Here is a tiny trained network, its code and every weight. The questions are about switching its units off for an input and a class, where a switched-off unit gives its printed mean instead of its output.

import numpy as np


def w(rows, s, z=0):
    codes = np.array(rows[::2]) - 128.0
    scale = np.full(codes.shape[1], s)
    scale[-1] = z or s
    return codes * scale


def norm(h):
    return h / np.sqrt((h * h).mean(-1, keepdims=True) + 1e-5)


def f(y):
    return y / 2 * (1 + np.tanh(0.7978845608 * (y + 0.044715 * y**3)))


def log_softmax(a):
    a = a - a.max(-1, keepdims=True)
    return a - np.log(np.exp(a).sum(-1, keepdims=True))


def net(x, mask):
    res = np.array(x, float).reshape(1, 6) / 4 @ E
    u = 0
    for l in range(3):
        y = f(norm(res) @ A[l][:, :-1].T + A[l][:, -1])
        res = res + np.where(mask[u : u + 4], y, B[l][:, -1]) @ B[l][:, :-1]
        u += 4
    return log_softmax(norm(res)[-1] @ U[:, :-1].T + U[:, -1])


A, B = {}, {}
E = w([
[173,128,126,133,161,140,102,130,95,109,135,117],'x0',
[139,153,141,123,114,129,163,131,92,117,126,134],'x1',
[2,102,204,109,232,175,151,191,97,125,182,103],'x2',
[134,87,130,134,101,120,134,143,108,161,142,126],'x3',
[83,94,122,132,117,105,98,60,93,71,167,106],'x4',
[146,189,201,41,116,181,93,64,141,225,191,5],'x5',
],0.009)
A[0] = w([
[42,119,176,173,82,96,49,23,44,76,184,122,58],'0.n1',
[98,226,198,81,172,117,96,45,97,252,158,114,68],'0.n2',
[166,174,144,182,188,154,142,223,149,254,47,124,10],'0.n3',
[227,139,230,72,139,180,167,229,219,148,108,201,1],'0.n4',
],0.0056,0.0038)
B[0] = w([
[88,207,82,90,28,110,22,195,89,128,181,145,192],'0.n1',
[222,37,113,40,161,136,166,165,142,123,147,31,252],'0.n2',
[17,208,48,2,11,188,61,130,36,22,164,161,187],'0.n3',
[18,172,77,102,77,187,117,120,78,70,233,122,179],'0.n4',
],0.0092,0.0048)
A[1] = w([
[160,144,127,102,85,232,116,97,139,151,187,108,170],'1.n1',
[63,97,255,91,181,148,131,159,123,100,152,129,4],'1.n2',
[98,144,150,135,194,159,163,249,112,145,174,120,74],'1.n3',
[76,154,83,89,100,66,55,165,113,150,142,124,63],'1.n4',
],0.0076,0.0033)
B[1] = w([
[144,86,146,122,155,84,169,135,159,111,149,201,254],'1.n1',
[118,162,128,160,77,124,63,30,103,135,19,150,208],'1.n2',
[72,164,116,249,155,127,130,112,112,187,111,144,227],'1.n3',
[132,152,125,123,117,184,144,155,116,114,105,153,196],'1.n4',
],0.013,0.0059)
A[2] = w([
[254,163,83,156,74,93,176,72,184,149,78,186,2],'2.n1',
[99,83,90,226,147,16,201,224,137,56,61,153,116],'2.n2',
[102,116,102,201,157,174,152,224,102,32,18,163,99],'2.n3',
[89,177,86,69,89,128,22,151,90,73,167,146,134],'2.n4',
],0.0062,0.0039)
B[2] = w([
[45,204,146,219,132,175,37,94,72,169,78,132,219],'2.n1',
[150,117,176,2,156,127,142,173,172,159,170,61,251],'2.n2',
[201,22,153,111,197,107,203,109,138,115,159,84,254],'2.n3',
[84,205,88,114,38,194,169,169,162,125,195,174,225],'2.n4',
],0.011,0.0066)
U = w([
[177,81,155,85,185,112,171,122,184,154,170,95,254],'0',
[78,178,82,106,74,183,132,163,136,103,189,166,25],'1',
[90,171,132,249,144,135,76,52,134,174,83,146,112],'2',
],0.014,0.00091)

Each question gives the input, the list of numbers given to net, and the class t.
The units are the neurons (one row each of A and B). Each row of codes is followed by its name. A weight is (code - 128) times the scale printed after its matrix; where a second scale follows, it is the last column's (A, B and U).
mask holds one flag per neuron, layer by layer. A switched-off neuron (its flag False) gives its mean, the last column of its row in B, instead of its output. The means were averaged over made-up inputs and are rounded, as every weight is.
A unit's drop is (log p(t) with every unit on - log p(t) with that unit switched off) / (log p(t) with every unit on - log p(t) with every unit switched off).
The circuit of an input: a set's keep is (log p(t) with only the set's units on - log p(t) with every unit switched off) / (log p(t) with every unit on - log p(t) with every unit switched off). Starting from all 12 units, units are removed one at a time, each time the one whose removal leaves the highest keep (on an exact tie, the one counted first), for as long as the keep stays at least 0.8.
circuit, biggest first: the units of the circuit, biggest drop first
k most important neurons: the k neurons with the biggest drops, biggest first
top k neurons in layer l: the k neurons of layer l with the biggest drops, biggest first
drop when u is switched off: that unit's drop, to one decimal
input [-6,-8,8,0,7,3], class 2: circuit, biggest first -> (1.n2)
input [8,-8,-5,-7,6,5], class 1: top 2 neurons in layer 1 -> (1.n3 1.n4)
input [-5,-1,5,-1,4,1], class 2: 4 most important neurons -> (0.n3 1.n2 1.n3 0.n4)
input [-4,-2,7,7,1,5], class 2: 3 most important neurons -> (1.n2 1.n3 2.n2)
input [-6,3,-6,-7,0,-5], class 2: 2 most important neurons -> (2.n1 1.n1)
input [-5,-1,2,-6,4,-5], class 0: 2 most important neurons -> (2.n3 0.n3)
input [-2,-7,6,-3,-4,-5], class 2: 3 most important neurons -> (1.n3 1.n2 1.n1)
input [-8,7,-7,0,6,-2], class 2: 4 most important neurons -> (2.n1 0.n3 0.n4 2.n2)
input [8,-1,7,7,-8,0], class 1: 2 most important neurons -> (0.n3 0.n4)
input [8,-5,4,8,8,7], class 1: top 2 neurons in layer 1 -> (1.n4 1.n2)
input [1,-6,-7,7,3,1], class 2: drop when 2.n3 is switched off -> 0.0
input [-7,-2,-5,-8,5,-8], class 0: drop when 2.n2 is switched off -> 0.4
input [-3,-1,6,-8,6,-8], class 0: drop when 2.n3 is switched off -> 0.2
input [5,0,3,-2,-7,4], class 1: drop when 0.n3 is switched off -> 1.4
input [0,8,-3,-8,-2,1], class 2: most important neuron -> (2.n1)
input [-8,0,8,-8,0,6], class 2: 2 most important neurons -> (1.n2 1.n3)
